In the rows, zero is written as 128.
[140 114 119 141  79 149 113 136 169 141 137 213 126 119 158  66 111 162
 118  98 146 157 132 126 110  34 160 125  92 143 149 132 124 111 129  74
 135 122 140 121 122  93 129 207]  2
[112 150 188 136 102 118 132 175 178 140 148 172 187 158  71  64 119 122
 132  99 132 130 117 143 114 130 158 149  93 136 159  94 110 115 105  73
 136 129 141 131 149 109 118 193]  0
[115 137 144 106 108 136 141 142 130 170 123 162 137 133 117  77 130 134
 122 138 129 129 147 121 115 139 124 100 110 129 151 125 130 138 130  86
  80 128 118 119 144 116 144 153]  0
[118 135 181 131 115 127 146 136 135 124 146 228 159 158 110  36  76 179
 127  69 155  99 113 121 120 134 162 117  99 157 168 144 137 105  93  90
 114 113 131 161 144 117 126 189]  2
[129  97 119 120  85 150 161 125 160 163 168 120 152 134  95 104 125 128
 112 131 143 193 146 136 129 148 132 149 108 151 148 143  93 146 132  96
  86  92 124 129 156 134 129 145]  0
[118 101 102 130 103 178 105 117 129 188 133 116 126 141  98  38 116 141
 112 106 110 171  86 148  93 118 127 162 111 162 149 134 140 144 124  52
   4 118 109 173 151 146 145 156]  1
[102 121 134 121 113 144  97 146 136 186 155 141 135 130 110  57 111 137
 104  99 119 139 130 131  67 115 137 136 107 124 153  87 114 134 137  68
 106 164 141 155 146 122 130 174]  2
[120 148 136 135 122 125 117 146 183 135 135 200 148 151 134  49 120 149
 112  98 155  89 105 114  86 136 163 137  90 132 148  77 132 108 117  94
 147 136 133 144 118 106 122 202]  2
[116 106 148 109  86 145  91 142 145 139 128 137 137 111 110  55 116 125
 107 135 131 154  75 134 128 129  83 126  90 143 147 116 113 125 130  49
  99 132 122 179 134 102 107 165]  1
[132 115 117 104  81 160 126 128 112 187 145 140 149 135  72  93 120 128
 117 142 132 179 160 125 107 134 124 148 124 166 178 141 116 161 132  59
  61 143 114 138 151 146 127 133]  0
[137 122 128 119 125 109 116 149 163 149 136 125 134 119  94  80 133 114
 123 141 137 148 162  96  97 109 141 124 120 120 114  70 121 136 142 119
 145 156 157 120 122 117 107 144]  0
[122 122 137 111  86 136 139 154 134 155 139 128 140 124  84  94 126 123
 129 141 122 148 120 157 107 135 112 130 108 154 144 126 108 147 124  95
  90 151 124 137 142 127 105 153]  0
[125 121 110 124 106 164 146 108 129 171 140 152 145 139  92 123 126 143
 113 142 129 147 145 146 120 156 109 129 114 147 160 132 119 165 121  94
  84 134 129 119 148 100 131 124]  0
[125 111 160 133 103 150 115 119 142 154 153 166 137 114 128  76 111 155
 109 121 104 154 141 141 120 131 127 150 134 149 145 116 125 134 109 102
  78 116 125 165 134  97 128 154]  1
[137 126 130 122  96 125 111 140 148 128 137 169 142 128  77  61 117 134
 113  98 140 133 133 130 117 116 138 124 113 139 136 107 125 125 124  33
 114 135 131 179 136 113 126 180]  1
[110 123 131 112 114 147 116 124 131 173 126 124 131 133  77 105 133 174
 135 140 123 150 143 127 102 130 128 107 135 145 181 137 113 151 130  84
  69 153 143 120 147 134 126 133]  0
[125 142 122 123  98 152  98  92 145 169 151 178 129 116  90  73 128 168
  98 128 146 151 124 147  72 112 147 141 116 116 151  76 112 156 140  81
 120 140 134 134 121 127 113 184]  2
[142 114 131 128 125 163 120 101 124 176 135 151 135 129 107  93 107 135
 134 121 142 139 142 143 127 123 135 131 176 124 162 142 133 168 126  93
  95 130 115 142  99 119 125 157]  1
[134 131 161 119  80 120 129 149 193 107 151 238 171 146  98  21 118 144
 131 130 167 154 136 160 119 113 194 123 133 138 150  79 127  64 108  64
 199 139 168 116 137  91 102 199]  0
[108 132 141  98 143 136 199 135 132 151 170 238 181 162  94  83  54 188
 155  11 184  64  98 138 185 157 151 123 127 161 158 241 173 110  45 111
  53 120 126 172 153 119 141 177]  1
[125 104 125 112  71 165 140 110 103 198 140 168 151 140  56  82 131 132
  98 143 129 191 100 123 104 128 133 125 126 165 156 148 131 177 138  58
  47 136 122 142 159 138 149 146]  0
[129 136 151 136  84 127 111 141 160 154 148 195  38 108 104  32 128  98
 116 114 154 108 109 136  94 125 154 131 156 123 147  94 106 129 114  64
 133 134 164 157 124  87 129 205]  1
[161 166 143 142 110 139 118 113 150 166 162 193 159 145 114  80 103 159
 111 113 163 121 136 119  94 105 164 142 122 118 151  97 131 110 126  82
 122 156 146  68 133  85 127 252]  2
[117 133 148 131  91 138 116 126 137 172 172 147 136 139 110  53 120 177
 100 113 155 124 132 134 100 117 144 122 148 123 163  93 118 136 129  71
 130 170 148 164 146 113 113 179]  1
[126 122 130 129  86 165 108 104 121 168 121 118 134 112 114  93 100 131
 103 134 137 166 137 139  98 112  85 137 193 133 159 130 118 162 128  58
  84 133 159 154 151 140 110 153]  1
[128 125 121 120  80 131 133 125 148 168 138 161 139 122  78  39 132 175
 110 119 149 176 185 137  98 125 137 153 115 141 162 114 113 156 136  51
 100 143 132 135 140 127 136 172]  0
[126 140  99 112 115 133 133 110 123 175 132  98 142 142 104 100 140 114
  72 147 120 153 154 135 115 120 101 140 138 130 140  88 103 127 132 110
  97 155 151 117 110 138 122 112]  0
[114 133 137 129 124 127 181 140 123 163 127 105 129 152 111  96 139 127
 140 124 119 115 142 134 104 149 113 129 124 132 128 133 118 128 125 127
  93 144 129 135 138 138 118 149]  0
[138 120 172 129 108 134 137 115 139 133 155 195 129 131 111  85 110 155
 114 103 154 114 102 136 143 142 142 122 129 138 151 163 141 117 131  87
 112 104 131 149  78 104 119 163]  1
